Below are the code and all the weights of a small trained network. Each question names an input and a class and asks about switching units off, where a switched-off unit gives its printed mean instead of its output.

import numpy as np


def w(rows, s, z=0):
    codes = np.array(rows[::2]) - 128.0
    scale = np.full(codes.shape[1], s)
    scale[-1] = z or s
    return codes * scale


def f(y):
    return np.maximum(y, 0)


def log_softmax(a):
    a = a - a.max(-1, keepdims=True)
    return a - np.log(np.exp(a).sum(-1, keepdims=True))


def net(x, mask):
    res = np.array(x, float).reshape(1, 4) / 4 @ E
    y = f(res @ A[0][:, :-1].T + A[0][:, -1])
    res = res + np.where(mask, y, B[0][:, -1]) @ B[0][:, :-1]
    return log_softmax(res[-1] @ U[:, :-1].T + U[:, -1])


A, B = {}, {}
E = w([
[3,217,70,169,109,167,205,68,182,122],'x0',
[114,218,66,132,74,60,96,137,130,53],'x1',
[151,126,85,124,127,76,23,142,152,186],'x2',
[149,126,115,58,72,73,117,66,206,212],'x3',
],0.012)
A[0] = w([
[160,91,200,104,146,144,160,110,89,82,156],'neuron 1',
[151,106,195,68,108,105,137,89,195,203,120],'neuron 2',
[39,136,138,185,153,217,208,121,141,112,111],'neuron 3',
[115,171,148,121,77,172,117,85,123,80,22],'neuron 4',
[101,136,120,129,91,90,137,117,109,89,154],'neuron 5',
[180,77,169,166,164,140,83,222,35,127,146],'neuron 6',
[161,115,190,81,123,142,113,128,115,152,112],'neuron 7',
[141,99,98,147,128,128,115,86,115,129,11],'neuron 8',
[171,70,177,116,172,181,116,115,126,162,132],'neuron 9',
[98,120,106,103,135,147,197,114,128,155,102],'neuron 10',
[112,153,94,129,153,123,151,194,102,111,108],'neuron 11',
[169,121,162,138,113,130,112,132,95,102,121],'neuron 12',
[172,90,213,78,118,141,202,146,50,85,115],'neuron 13',
[25,189,97,167,102,172,250,62,153,120,135],'neuron 14',
[128,122,100,64,83,85,109,101,141,141,102],'neuron 15',
[59,173,129,168,147,210,222,140,125,122,131],'neuron 16',
[171,73,152,61,114,100,127,75,174,209,135],'neuron 17',
[181,91,220,108,93,181,219,135,95,78,96],'neuron 18',
[119,150,118,105,77,93,155,99,94,95,117],'neuron 19',
[120,18,193,100,199,165,129,144,114,181,145],'neuron 20',
],0.014,0.011)
B[0] = w([
[116,117,110,82,135,139,174,89,133,110,191],'neuron 1',
[126,175,111,141,97,91,58,158,169,145,217],'neuron 2',
[171,111,184,170,195,204,86,127,37,140,217],'neuron 3',
[119,150,100,130,127,128,158,103,160,119,145],'neuron 4',
[132,129,147,139,90,101,148,129,152,144,161],'neuron 5',
[84,123,108,40,139,180,171,141,149,57,236],'neuron 6',
[127,143,161,124,146,161,128,155,103,105,180],'neuron 7',
[114,118,149,82,102,118,112,132,122,123,128],'neuron 8',
[142,114,120,151,158,168,167,94,73,144,206],'neuron 9',
[139,130,160,118,142,142,71,173,107,108,163],'neuron 10',
[169,142,156,122,101,130,93,141,137,140,154],'neuron 11',
[114,138,98,109,145,135,151,99,127,120,163],'neuron 12',
[101,91,96,46,91,168,192,169,166,60,201],'neuron 13',
[84,219,109,65,171,176,9,145,136,39,255],'neuron 14',
[157,174,147,102,102,94,78,132,172,118,181],'neuron 15',
[121,147,128,176,213,174,90,103,75,134,217],'neuron 16',
[118,226,102,178,128,83,49,93,127,150,234],'neuron 17',
[62,134,58,27,167,182,174,115,159,53,196],'neuron 18',
[151,108,159,123,86,98,131,126,176,120,157],'neuron 19',
[172,83,215,173,160,162,124,141,54,157,234],'neuron 20',
],0.014,0.027)
U = w([
[112,175,69,78,71,112,106,112,182,72,188],'0',
[139,142,126,153,169,159,83,114,80,126,71],'1',
[139,27,136,117,120,169,234,108,90,120,49],'2',
[182,154,118,243,29,22,68,113,144,251,254],'3',
],0.012,0.0048)

Each question gives the input, the list of numbers given to net, and the class t.
The units are the neurons (one row each of A and B). Each row of codes is followed by its name. A weight is (code - 128) times the scale printed after its matrix; where a second scale follows, it is the last column's (A, B and U).
mask holds one flag per neuron, in row order. A switched-off neuron (its flag False) gives its mean, the last column of its row in B, instead of its output. The means were averaged over made-up inputs and are rounded, as every weight is.
A unit's drop is (log p(t) with every unit on - log p(t) with that unit switched off) / (log p(t) with every unit on - log p(t) with every unit switched off).
The circuit of an input: a set's keep is (log p(t) with only the set's units on - log p(t) with every unit switched off) / (log p(t) with every unit on - log p(t) with every unit switched off). Starting from the 12 units with the biggest drops (on a tie, the unit counted first), units are removed one at a time, each time the one whose removal leaves the highest keep (on an exact tie, the one counted first), for as long as the keep stays at least 0.8.
units of the circuit, in order: the units of the circuit, biggest drop first
most important unit: the unit with the biggest drop
k most important neurons: the k neurons with the biggest drops, biggest first
drop when u is switched off: that unit's drop, to one decimal
input [-1,5,-2,2], class 0: 4 most important neurons => (neuron 20; neuron 17; neuron 3; neuron 2)
input [-5,-6,4,5], class 3: units of the circuit, in order => (neuron 17; neuron 2)
input [0,8,1,-4], class 0: 3 most important neurons => (neuron 20; neuron 17; neuron 3)
input [5,8,-8,2], class 1: most important unit => neuron 3
input [0,-3,3,-4], class 2: 2 most important neurons => (neuron 14; neuron 17)
input [0,3,0,-1], class 0: 3 most important neurons => (neuron 20; neuron 3; neuron 17)
input [-8,6,-2,-3], class 0: 3 most important neurons => (neuron 20; neuron 3; neuron 9)
input [-5,5,-7,-4], class 0: 4 most important neurons => (neuron 20; neuron 3; neuron 9; neuron 18)
input [-1,2,-1,-7], class 2: 2 most important neurons => (neuron 14; neuron 17)
input [5,-2,-1,8], class 0: 2 most important neurons => (neuron 14; neuron 20)
input [-3,7,3,-6], class 0: drop when neuron 20 is switched off => 0.2
input [1,8,4,-7], class 0: drop when neuron 3 is switched off => 0.2
input [-1,2,2,1], class 3: drop when neuron 14 is switched off => 0.3
input [-2,-3,-3,2], class 2: most important neuron => (neuron 14)
